Below are the code and all the weights of a small trained network. Each question names an input and a target symbol and asks about switching units off, where a switched-off unit gives its printed mean instead of its output.

import numpy as np


def w(rows, s, z=0):
    codes = np.array(rows[::2]) - 128.0
    scale = np.full(codes.shape[1], s)
    scale[-1] = z or s
    return codes * scale


def f(y):
    return np.maximum(y, 0)


def softmax(a):
    e = np.exp(a - a.max(-1, keepdims=True))
    return e / e.sum(-1, keepdims=True)


def log_softmax(a):
    a = a - a.max(-1, keepdims=True)
    return a - np.log(np.exp(a).sum(-1, keepdims=True))


def net(x, mask):
    ids = ['ΦΩαβδζμξτψ'.index(c) for c in x.split()]
    T = len(ids)
    res = E[ids] + P[:T]
    q, k, v = (res @ M[0].T for M in (Q, K, V))
    z = softmax(np.where(np.tri(T) > 0, q @ k.T / 4**0.5, -1e9)) @ v
    res = res + np.where(mask[0], z, O[0][:, -1]) @ O[0][:, :-1]
    y = f(res @ A[0][:, :-1].T + A[0][:, -1])
    res = res + np.where(mask[1:17], y, B[0][:, -1]) @ B[0][:, :-1]
    return log_softmax(res[-1] @ U[:, :-1].T + U[:, -1])


Q, K, V, O, A, B = {}, {}, {}, {}, {}, {}
E = w([
[254,81,130,60],'Φ',
[215,95,192,109],'Ω',
[43,91,170,116],'α',
[130,126,164,165],'β',
[134,108,160,120],'δ',
[93,127,69,149],'ζ',
[217,121,112,129],'μ',
[116,103,90,97],'ξ',
[4,123,145,194],'τ',
[179,108,28,99],'ψ',
],0.0085)
P = w([
[139,5,186,108],'0',
[171,72,66,244],'1',
[141,145,163,102],'2',
[176,76,62,246],'3',
[135,169,151,106],'4',
[177,74,70,246],'5',
[133,189,142,107],'6',
[175,76,68,246],'7',
[132,204,136,106],'8',
[173,76,73,246],'9',
[130,219,130,106],'10',
],0.013)
Q[0] = w([
[102,144,70,121],'h1',
[177,75,73,170],'h1',
[82,51,62,111],'h1',
[127,10,139,254],'h1',
],0.026)
K[0] = w([
[118,127,68,108],'h1',
[168,38,109,94],'h1',
[70,74,71,123],'h1',
[128,1,166,183],'h1',
],0.027)
V[0] = w([
[113,116,19,97],'h1',
[66,146,240,199],'h1',
[115,159,89,227],'h1',
[246,162,179,214],'h1',
],0.014)
O[0] = w([
[114,159,237,212,55],'h1',
[34,95,4,92,148],'h1',
[44,54,150,180,3],'h1',
[211,7,79,46,135],'h1',
],0.013,0.0074)
A[0] = w([
[88,153,190,27,70],'n1',
[158,105,192,181,96],'n2',
[134,126,150,115,78],'n3',
[104,152,179,101,66],'n4',
[82,117,103,186,84],'n5',
[170,59,94,253,162],'n6',
[176,145,122,165,182],'n7',
[145,37,130,133,141],'n8',
[144,206,147,127,143],'n9',
[162,68,130,138,78],'n10',
[122,116,92,163,60],'n11',
[136,108,165,80,2],'n12',
[109,190,165,85,66],'n13',
[51,142,133,93,138],'n14',
[152,33,92,214,44],'n15',
[126,183,89,177,83],'n16',
],0.014,0.009)
B[0] = w([
[190,35,170,68,144],'n1',
[237,136,74,145,177],'n2',
[131,130,156,141,135],'n3',
[77,75,78,85,138],'n4',
[118,109,36,108,158],'n5',
[103,6,165,148,202],'n6',
[66,132,127,77,250],'n7',
[120,187,112,179,200],'n8',
[71,176,182,139,216],'n9',
[66,123,84,178,179],'n10',
[174,173,151,137,155],'n11',
[214,62,182,233,144],'n12',
[114,77,42,115,149],'n13',
[119,109,196,175,169],'n14',
[130,203,174,216,152],'n15',
[211,124,151,108,197],'n16',
],0.023,0.012)
U = w([
[215,163,160,145,131],'Φ',
[221,96,43,115,24],'Ω',
[149,64,115,66,142],'α',
[122,180,13,74,211],'β',
[183,95,40,2,146],'δ',
[110,250,166,144,222],'ζ',
[168,247,117,230,101],'μ',
[86,172,83,28,162],'ξ',
[86,107,85,148,2],'τ',
[201,237,91,85,205],'ψ',
],0.0056,0.0029)

Each question gives the input, a string of symbols that net reads in full, and the target symbol t.
The units are the heads (4 rows each of Q, K, V and O) and the neurons (one row each of A and B). Each row of codes is followed by its name. A weight is (code - 128) times the scale printed after its matrix; where a second scale follows, it is the last column's (O, A, B and U).
mask holds one flag per unit, heads first, then neurons. A switched-off unit (its flag False) gives its mean, the last column of its rows in O or B, instead of its output. The means were averaged over made-up inputs and are rounded, as every weight is.
A unit's drop is (log p(t) with every unit on - log p(t) with that unit switched off) / (log p(t) with every unit on - log p(t) with every unit switched off).
The circuit of an input: a set's keep is (log p(t) with only the set's units on - log p(t) with every unit switched off) / (log p(t) with every unit on - log p(t) with every unit switched off). Starting from the 12 units with the biggest drops (on a tie, the unit counted first), units are removed one at a time, each time the one whose removal leaves the highest keep (on an exact tie, the one counted first), for as long as the keep stays at least 0.8.
circuit, biggest first: the units of the circuit, biggest drop first
most important unit: the unit with the biggest drop
k most important neurons: the k neurons with the biggest drops, biggest first
drop when u is switched off: that unit's drop, to one decimal
input ζ β Φ ξ, target α: circuit, biggest first	(n6)
input Ω μ ζ ψ δ β β Ω, target β: circuit, biggest first	(h1, n10, n8, n16)
input ψ τ Ω τ τ Φ τ β, target Φ: 3 most important neurons	(n2, n9, n6)
input ζ α μ ζ β Φ μ β α μ, target α: 4 most important neurons	(n6, n8, n7, n16)
input ψ Ω ψ α ξ, target ξ: 4 most important neurons	(n9, n13, n4, n6)
input ζ ζ μ β ζ ζ Φ τ, target α: 3 most important neurons	(n6, n16, n8)
input μ Ω μ ζ Ω ψ μ, target μ: circuit, biggest first	(h1, n8, n10)
input ψ β ζ τ β μ Φ, target Φ: circuit, biggest first	(h1, n12)
input δ τ Ω τ δ μ Ω Φ, target δ: circuit, biggest first	(h1, n9, n8)
input β τ ζ, target ζ: 2 most important neurons	(n6, n2)
input α τ μ β μ ζ β ψ Φ ζ, target ψ: 2 most important neurons	(n16, n6)
input Ω β δ α μ β β ψ, target β: circuit, biggest first	(h1, n10, n16, n8)
input ψ α ξ β τ, target τ: 4 most important neurons	(n14, n5, n2, n8)
input ψ β ζ Ω, target Φ: 2 most important neurons	(n2, n9)
input τ μ Ω ζ, target Ω: most important unit	n5
input μ ζ β, target β: circuit, biggest first	(h1, n6, n8)
input μ β β τ Ω Φ β μ μ Ω, target τ: 2 most important neurons	(n6, n10)
input δ α β μ ζ β ξ δ, target δ: 2 most important neurons	(n9, n8)
input τ Ω Ω Φ ζ β, target Ω: 4 most important neurons	(n5, n16, n9, n7)
input β Ω β μ μ ζ τ τ Φ Φ, target μ: circuit, biggest first	(n15)
input β τ β Ω Ω μ ζ α, target μ: 2 most important neurons	(n15, n7)
input ζ Ω Ω β β δ ζ ψ Ω α, target α: 2 most important neurons	(n6, n8)
input ξ ξ τ Ω, target ζ: 2 most important neurons	(n9, n7)
input μ β μ α β μ β δ δ, target δ: circuit, biggest first	(n9, h1)
input τ Ω μ β β ψ ξ, target ξ: drop when n4 is switched off	0.3
input ζ μ ξ δ ξ Φ Φ β Ω ξ, target α: drop when n8 is switched off	0.3
input Ω β δ β α μ, target β: drop when n9 is switched off	0.1
